Below is a small trained network, with its code and all its weights. Each question gives an input and a target symbol and asks what happens when units are switched off, that is, made to give their printed mean instead of their output.

import numpy as np


def w(rows, s, z=0):
    codes = np.array(rows[::2]) - 128.0
    scale = np.full(codes.shape[1], s)
    scale[-1] = z or s
    return codes * scale


def f(y):
    return y / 2 * (1 + np.tanh(0.7978845608 * (y + 0.044715 * y**3)))


def softmax(a):
    e = np.exp(a - a.max(-1, keepdims=True))
    return e / e.sum(-1, keepdims=True)


def log_softmax(a):
    a = a - a.max(-1, keepdims=True)
    return a - np.log(np.exp(a).sum(-1, keepdims=True))


def net(x, mask):
    ids = ['Σαγδτφω'.index(c) for c in x.split()]
    T = len(ids)
    res = E[ids] + P[:T]
    q, k, v = (res @ M[0].T for M in (Q, K, V))
    z = softmax(np.where(np.tri(T) > 0, q @ k.T / 4**0.5, -1e9)) @ v
    res = res + np.where(mask[0], z, O[0][:, -1]) @ O[0][:, :-1]
    y = f(res @ A[0][:, :-1].T + A[0][:, -1])
    res = res + np.where(mask[1:17], y, B[0][:, -1]) @ B[0][:, :-1]
    return log_softmax(res[-1] @ U[:, :-1].T + U[:, -1])


Q, K, V, O, A, B = {}, {}, {}, {}, {}, {}
E = w([
[198,134,57,137,89,175,190,122,56],'Σ',
[167,142,7,137,64,162,124,139,123],'α',
[157,111,109,174,163,124,198,65,142],'γ',
[177,135,117,143,45,100,179,147,169],'δ',
[79,20,93,126,83,122,123,63,204],'τ',
[143,54,182,102,38,154,134,75,74],'φ',
[216,56,139,177,125,99,69,136,110],'ω',
],0.016)
P = w([
[128,123,181,206,117,201,131,150,151],'0',
[81,62,54,249,80,112,182,155,92],'1',
[151,139,158,159,118,167,128,121,155],'2',
[138,137,184,148,135,175,119,150,152],'3',
[107,82,40,203,76,75,172,129,95],'4',
[160,153,145,120,129,134,115,81,148],'5',
[154,103,147,99,142,153,137,136,144],'6',
[102,86,42,195,78,71,126,123,108],'7',
[159,168,136,76,146,99,98,49,140],'8',
[149,98,122,50,162,125,139,114,134],'9',
[97,82,47,189,106,68,98,109,89],'10',
],0.014)
Q[0] = w([
[190,86,59,186,3,68,193,32,128],'H0',
[21,144,126,75,147,175,160,134,92],'H0',
[115,179,149,26,224,128,132,191,182],'H0',
[100,119,73,202,83,87,149,101,135],'H0',
],0.013)
K[0] = w([
[174,138,135,40,173,46,83,98,107],'H0',
[153,102,188,215,102,176,115,210,139],'H0',
[90,146,152,245,120,173,136,107,152],'H0',
[160,88,146,55,135,61,122,124,177],'H0',
],0.011)
V[0] = w([
[106,81,78,148,106,178,74,117,122],'H0',
[105,196,137,21,37,172,177,88,115],'H0',
[125,78,169,97,106,68,86,137,254],'H0',
[109,162,63,124,175,96,170,131,193],'H0',
],0.0084)
O[0] = w([
[29,157,85,16,112,116,48,103,176,181],'H0',
[80,94,138,155,104,245,140,155,73,2],'H0',
[104,86,177,127,29,114,102,124,217,168],'H0',
[138,146,85,187,108,131,172,202,254,37],'H0',
],0.0084,0.0065)
A[0] = w([
[181,49,145,141,86,208,164,146,71,242],'N0',
[140,128,185,122,151,195,136,75,192,150],'N1',
[74,78,150,139,78,160,78,135,181,240],'N2',
[182,72,174,118,127,132,116,56,132,143],'N3',
[131,250,150,28,136,115,143,98,129,2],'N4',
[126,248,220,112,163,135,207,83,154,106],'N5',
[173,180,68,227,128,95,166,174,118,56],'N6',
[16,145,90,160,79,152,214,153,95,84],'N7',
[166,185,218,48,162,221,158,77,112,139],'N8',
[166,151,205,65,139,135,59,99,91,141],'N9',
[76,109,186,105,111,154,92,133,239,85],'N10',
[185,93,254,132,106,176,174,141,131,83],'N11',
[182,239,199,95,84,147,170,148,106,91],'N12',
[82,98,64,126,68,161,221,102,140,182],'N13',
[214,136,138,80,173,124,116,135,155,202],'N14',
[126,125,119,41,142,251,103,127,207,174],'N15',
],0.0086,0.0042)
B[0] = w([
[97,195,156,156,108,63,149,111,138,218],'N0',
[59,121,106,127,78,79,83,114,132,150],'N1',
[197,183,123,96,134,122,130,97,95,192],'N2',
[70,130,100,152,101,133,154,151,107,254],'N3',
[78,167,143,194,164,171,219,178,80,125],'N4',
[62,174,198,123,108,121,155,161,197,135],'N5',
[95,104,46,184,130,121,146,144,148,165],'N6',
[87,148,175,98,125,238,140,151,167,147],'N7',
[144,1,111,194,146,162,96,176,170,157],'N8',
[144,102,77,81,155,184,135,126,155,208],'N9',
[138,49,143,155,160,101,147,146,83,151],'N10',
[74,156,143,71,128,170,123,205,74,163],'N11',
[165,86,150,40,168,81,160,208,9,140],'N12',
[149,80,221,117,205,144,58,142,138,197],'N13',
[130,123,200,112,142,159,137,157,192,209],'N14',
[126,208,69,172,97,147,189,94,132,150],'N15',
],0.0092,0.0097)
U = w([
[167,71,70,171,207,131,220,178,101,123],'Σ',
[111,241,51,105,155,142,168,110,136,208],'α',
[59,86,151,235,87,136,174,170,247,56],'γ',
[75,204,218,95,146,81,135,151,71,214],'δ',
[126,105,50,181,94,1,125,104,74,130],'τ',
[12,79,47,106,114,144,117,197,122,3],'φ',
[189,69,174,59,177,173,91,150,202,168],'ω',
],0.006,0.0034)

Each question gives the input, a string of symbols that net reads in full, and the target symbol t.
The units are the heads (4 rows each of Q, K, V and O) and the neurons (one row each of A and B). Each row of codes is followed by its name. A weight is (code - 128) times the scale printed after its matrix; where a second scale follows, it is the last column's (O, A, B and U).
mask holds one flag per unit, heads first, then neurons. A switched-off unit (its flag False) gives its mean, the last column of its rows in O or B, instead of its output. The means were averaged over made-up inputs and are rounded, as every weight is.
A unit's drop is (log p(t) with every unit on - log p(t) with that unit switched off) / (log p(t) with every unit on - log p(t) with every unit switched off).
The circuit of an input: a set's keep is (log p(t) with only the set's units on - log p(t) with every unit switched off) / (log p(t) with every unit on - log p(t) with every unit switched off). Starting from the 12 units with the biggest drops (on a tie, the unit counted first), units are removed one at a time, each time the one whose removal leaves the highest keep (on an exact tie, the one counted first), for as long as the keep stays at least 0.8.
units of the circuit, in order: the units of the circuit, biggest drop first
unit that matters most: the unit with the biggest drop
k most important neurons: the k neurons with the biggest drops, biggest first
drop of u: that unit's drop, to one decimal
input τ δ γ δ Σ, target γ: units of the circuit, in order => (H0, N7, N0)
input ω α ω α ω γ ω, target γ: units of the circuit, in order => (H0, N2, N0)
input τ γ ω ω ω φ Σ δ, target δ: units of the circuit, in order => (H0, N0, N13)
input Σ δ γ ω ω ω ω δ Σ δ δ, target γ: 2 most important neurons => (N7, N6)
input ω γ Σ Σ ω φ α τ, target δ: units of the circuit, in order => (H0, N0, N2, N13)
input α Σ φ γ φ, target δ: unit that matters most => N0
input Σ Σ α ω ω α δ τ δ δ, target δ: 2 most important neurons => (N0, N11)
input α ω γ δ δ γ τ δ, target ω: 2 most important neurons => (N13, N2)
input Σ δ δ γ δ ω Σ ω Σ δ α, target γ: units of the circuit, in order => (H0, N7)
input ω ω δ δ ω φ τ ω α ω, target α: 2 most important neurons => (N15, N13)
input δ δ ω φ ω ω δ ω δ τ γ, target ω: 2 most important neurons => (N13, N2)
input ω ω τ ω, target τ: 3 most important neurons => (N10, N2, N13)
input Σ ω ω ω ω φ ω, target φ: 2 most important neurons => (N8, N9)
input ω δ δ ω δ Σ δ τ, target ω: 3 most important neurons => (N13, N2, N7)
input α ω δ ω, target δ: 4 most important neurons => (N11, N0, N8, N6)
input ω τ ω α γ ω ω ω τ ω, target τ: 4 most important neurons => (N10, N2, N15, N13)
input ω ω Σ ω, target Σ: 2 most important neurons => (N8, N13)
input ω ω ω ω ω δ ω, target δ: drop of N8 => 0.1
input Σ γ Σ ω γ τ, target τ: drop of N10 => 0.4
input Σ δ Σ γ γ, target Σ: drop of N14 => 0.1
